Below is a small trained network, with its code and all its weights. Each question gives an input and a target symbol and asks what happens when units are switched off, that is, made to give their printed mean instead of their output.

import numpy as np


def w(rows, s, z=0):
    codes = np.array(rows[::2]) - 128.0
    scale = np.full(codes.shape[1], s)
    scale[-1] = z or s
    return codes * scale


def f(y):
    return np.maximum(y, 0)


def softmax(a):
    e = np.exp(a - a.max(-1, keepdims=True))
    return e / e.sum(-1, keepdims=True)


def log_softmax(a):
    a = a - a.max(-1, keepdims=True)
    return a - np.log(np.exp(a).sum(-1, keepdims=True))


def net(x, mask):
    ids = ['γδεμφψω'.index(c) for c in x.split()]
    T = len(ids)
    res = E[ids] + P[:T]
    q, k, v = (res @ M[0].T for M in (Q, K, V))
    z = softmax(np.where(np.tri(T) > 0, q @ k.T / 3**0.5, -1e9)) @ v
    res = res + np.where(mask[0], z, O[0][:, -1]) @ O[0][:, :-1]
    y = f(res @ A[0][:, :-1].T + A[0][:, -1])
    res = res + np.where(mask[1:9], y, B[0][:, -1]) @ B[0][:, :-1]
    return log_softmax(res[-1] @ U[:, :-1].T + U[:, -1])


Q, K, V, O, A, B = {}, {}, {}, {}, {}, {}
E = w([
[159,176,235,186,194,114,191,128],'γ',
[83,170,165,108,168,111,197,128],'δ',
[131,65,37,170,79,92,98,91],'ε',
[117,154,104,117,146,56,174,132],'μ',
[159,35,115,84,14,114,135,148],'φ',
[60,174,148,228,111,190,37,168],'ψ',
[254,184,138,185,131,246,168,219],'ω',
],0.0065)
P = w([
[162,104,242,96,215,46,115,36],'0',
[203,51,110,183,109,106,139,229],'1',
[91,204,124,163,34,82,173,135],'2',
[87,75,107,65,194,182,53,66],'3',
[217,78,93,189,145,192,159,195],'4',
[138,220,142,194,4,133,178,184],'5',
[58,32,111,50,202,142,92,26],'6',
[236,146,76,203,101,195,158,237],'7',
[160,255,120,205,23,180,140,214],'8',
[38,24,155,49,233,192,133,19],'9',
],0.0055)
Q[0] = w([
[219,172,116,236,17,30,248,214],'H1',
[139,43,113,28,253,121,47,4],'H1',
[149,182,150,190,12,49,168,247],'H1',
],0.005)
K[0] = w([
[27,50,174,17,196,57,82,5],'H1',
[165,213,37,185,27,254,197,236],'H1',
[86,54,193,98,233,58,121,32],'H1',
],0.0056)
V[0] = w([
[226,23,89,3,31,43,180,186],'H1',
[160,49,92,232,35,216,24,202],'H1',
[234,200,204,175,230,162,217,208],'H1',
],0.0057)
O[0] = w([
[56,34,180,219,85,200,245,235,34],'H1',
[183,81,222,56,73,2,36,226,77],'H1',
[187,215,28,103,146,64,196,206,254],'H1',
],0.006,0.0029)
A[0] = w([
[193,60,249,90,227,159,48,162,252],'N1',
[152,53,100,222,138,116,182,214,95],'N2',
[58,56,58,154,109,221,208,83,197],'N3',
[65,21,170,53,223,66,65,46,190],'N4',
[164,172,123,115,46,146,54,206,175],'N5',
[81,2,131,58,188,159,230,121,143],'N6',
[86,72,154,73,183,104,204,24,161],'N7',
[89,179,189,48,228,130,115,59,92],'N8',
],0.0054,0.0036)
B[0] = w([
[112,41,27,15,209,64,51,162,254],'N1',
[59,199,255,98,25,56,95,31,174],'N2',
[98,64,95,214,217,218,181,162,239],'N3',
[44,40,92,211,204,196,95,98,228],'N4',
[153,219,172,79,46,83,177,143,230],'N5',
[147,6,176,212,25,15,218,180,167],'N6',
[140,134,197,196,51,144,248,82,180],'N7',
[36,172,220,43,2,152,238,27,178],'N8',
],0.0053,0.0037)
U = w([
[206,253,217,125,24,37,140,37,123],'γ',
[27,111,174,83,151,135,32,86,253],'δ',
[93,34,212,173,96,132,157,205,77],'ε',
[235,174,38,62,186,84,150,224,192],'μ',
[87,156,36,156,164,161,199,98,70],'φ',
[40,134,229,122,100,201,217,99,46],'ψ',
[165,63,63,229,222,197,145,98,43],'ω',
],0.0055,0.004)

Each question gives the input, a string of symbols that net reads in full, and the target symbol t.
The units are the heads (3 rows each of Q, K, V and O) and the neurons (one row each of A and B). Each row of codes is followed by its name. A weight is (code - 128) times the scale printed after its matrix; where a second scale follows, it is the last column's (O, A, B and U).
mask holds one flag per unit, heads first, then neurons. A switched-off unit (its flag False) gives its mean, the last column of its rows in O or B, instead of its output. The means were averaged over made-up inputs and are rounded, as every weight is.
A unit's drop is (log p(t) with every unit on - log p(t) with that unit switched off) / (log p(t) with every unit on - log p(t) with every unit switched off).
The circuit of an input: a set's keep is (log p(t) with only the set's units on - log p(t) with every unit switched off) / (log p(t) with every unit on - log p(t) with every unit switched off). Starting from all 9 units, units are removed one at a time, each time the one whose removal leaves the highest keep (on an exact tie, the one counted first), for as long as the keep stays at least 0.8.
units of the circuit, in order: the units of the circuit, biggest drop first
k most important neurons: the k neurons with the biggest drops, biggest first
drop of u: that unit's drop, to one decimal
input ψ ε γ δ φ δ γ φ γ δ, target ε: units of the circuit, in order : (H1; N6)
input δ ω ψ, target φ: units of the circuit, in order : (H1)
input ψ ψ φ ψ γ ψ, target γ: units of the circuit, in order : (H1; N5)
input μ ω ψ, target ω: units of the circuit, in order : (H1; N3)
input φ ψ ψ, target ψ: 2 most important neurons : (N1; N2)
input ε φ γ ε ψ ψ ψ δ φ φ, target ε: units of the circuit, in order : (N6; H1)
input φ ε φ ψ δ μ φ, target ε: units of the circuit, in order : (H1; N6)
input φ ψ ε ε ψ φ δ ψ ω ω, target μ: units of the circuit, in order : (H1; N1)
input δ δ ψ ψ μ μ δ φ ω δ, target μ: 2 most important neurons : (N1; N2)
input ψ μ ψ δ ψ γ ψ δ φ, target γ: 4 most important neurons : (N5; N1; N3; N4)
input ε γ ω ω δ ω δ, target μ: drop of H1 : 2.8
input μ φ ε ψ ψ φ ω φ φ ε, target ε: drop of H1 : 0.7
input δ γ ω ε, target μ: drop of N2 : 0.1
input δ ψ ψ ω γ γ φ ε γ ω, target μ: drop of N1 : 0.2
input γ ω μ μ, target μ: units of the circuit, in order : (H1)
input φ ε γ φ ψ φ, target ψ: 2 most important neurons : (N2; N1)
